Below are the code and all the weights of a small trained network. Each question names an input and a class and asks about switching units off, where a switched-off unit gives its printed mean instead of its output.

import numpy as np


def w(rows, s, z=0):
    codes = np.array(rows[::2]) - 128.0
    scale = np.full(codes.shape[1], s)
    scale[-1] = z or s
    return codes * scale


def f(y):
    return y / 2 * (1 + np.tanh(0.7978845608 * (y + 0.044715 * y**3)))


def log_softmax(a):
    a = a - a.max(-1, keepdims=True)
    return a - np.log(np.exp(a).sum(-1, keepdims=True))


def net(x, mask):
    res = np.array(x, float).reshape(1, 3) / 4 @ E
    y = f(res @ A[0][:, :-1].T + A[0][:, -1])
    res = res + np.where(mask, y, B[0][:, -1]) @ B[0][:, :-1]
    return log_softmax(res[-1] @ U[:, :-1].T + U[:, -1])


A, B = {}, {}
E = w([
[83,129,44,117,23,100],'x0',
[44,108,191,212,102,169],'x1',
[144,1,69,167,50,179],'x2',
],0.009)
A[0] = w([
[120,106,50,102,88,137,213],'n1',
[151,137,110,147,138,139,95],'n2',
[120,109,109,115,55,50,162],'n3',
[138,174,34,96,149,143,201],'n4',
[212,121,106,80,141,131,182],'n5',
[133,168,97,114,160,119,120],'n6',
[119,57,179,155,92,141,240],'n7',
[155,182,95,124,106,118,223],'n8',
[148,61,44,148,83,130,176],'n9',
[163,102,84,149,100,98,161],'n10',
[9,198,171,155,91,139,203],'n11',
[178,89,181,137,187,135,217],'n12',
[198,149,89,119,142,89,181],'n13',
[124,99,117,122,103,95,119],'n14',
[77,248,226,119,150,92,253],'n15',
[107,189,181,86,145,135,121],'n16',
[153,123,110,61,128,102,197],'n17',
[100,112,148,162,78,115,114],'n18',
[133,77,87,117,114,190,185],'n19',
[126,150,24,89,105,153,193],'n20',
],0.013,0.0038)
B[0] = w([
[95,160,105,138,45,69,195],'n1',
[130,105,128,133,157,114,126],'n2',
[116,97,190,141,15,138,179],'n3',
[162,173,182,66,130,93,174],'n4',
[192,89,121,81,166,91,180],'n5',
[146,142,135,103,123,157,151],'n6',
[147,78,92,178,143,168,196],'n7',
[143,145,184,73,94,141,161],'n8',
[94,134,22,93,79,71,217],'n9',
[108,159,91,143,117,67,167],'n10',
[5,32,223,103,158,126,209],'n11',
[200,74,103,132,109,209,189],'n12',
[184,138,159,80,173,106,173],'n13',
[113,137,112,139,110,105,144],'n14',
[14,236,127,107,177,213,249],'n15',
[88,173,96,119,162,173,180],'n16',
[175,161,148,93,147,96,168],'n17',
[115,73,125,131,150,130,161],'n18',
[134,87,44,136,95,104,186],'n19',
[147,167,202,140,56,62,186],'n20',
],0.018,0.015)
U = w([
[74,118,204,115,35,94,81],'0',
[157,43,90,55,98,74,22],'1',
[67,134,157,186,163,224,239],'2',
[217,64,77,166,120,222,233],'3',
[222,139,225,117,49,15,133],'4',
[158,133,136,36,116,166,1],'5',
[79,1,142,134,127,98,2],'6',
[124,78,48,130,19,91,64],'7',
],0.0089,0.0012)

Each question gives the input, the list of numbers given to net, and the class t.
The units are the neurons (one row each of A and B). Each row of codes is followed by its name. A weight is (code - 128) times the scale printed after its matrix; where a second scale follows, it is the last column's (A, B and U).
mask holds one flag per neuron, in row order. A switched-off neuron (its flag False) gives its mean, the last column of its row in B, instead of its output. The means were averaged over made-up inputs and are rounded, as every weight is.
A unit's drop is (log p(t) with every unit on - log p(t) with that unit switched off) / (log p(t) with every unit on - log p(t) with every unit switched off).
The circuit of an input: a set's keep is (log p(t) with only the set's units on - log p(t) with every unit switched off) / (log p(t) with every unit on - log p(t) with every unit switched off). Starting from the 12 units with the biggest drops (on a tie, the unit counted first), units are removed one at a time, each time the one whose removal leaves the highest keep (on an exact tie, the one counted first), for as long as the keep stays at least 0.8.
circuit, biggest first: the units of the circuit, biggest drop first
top k neurons: the k neurons with the biggest drops, biggest first
drop when u is switched off: that unit's drop, to one decimal
input [-3,7,7], class 7: circuit, biggest first -> [n19]
input [8,-1,0], class 4: circuit, biggest first -> [n15, n20]
input [0,0,1], class 7: top 2 neurons -> [n15, n11]
input [-2,-1,0], class 3: circuit, biggest first -> [n15, n11, n20, n9]
input [-3,-3,4], class 1: top 2 neurons -> [n5, n15]
input [0,3,1], class 6: top 2 neurons -> [n15, n16]
input [-3,-8,8], class 4: top 2 neurons -> [n20, n13]
input [-7,4,1], class 2: top 2 neurons -> [n5, n19]
input [3,-4,-5], class 5: top 3 neurons -> [n15, n16, n1]
input [0,3,3], class 7: top 2 neurons -> [n11, n15]
input [-2,5,2], class 6: drop when n15 is switched off -> 1.5
input [0,0,2], class 7: drop when n14 is switched off -> 0.0
input [-2,6,4], class 6: drop when n15 is switched off -> 0.4
input [-3,-2,-8], class 2: circuit, biggest first -> [n15]
input [-7,-2,-6], class 2: drop when n15 is switched off -> 0.6
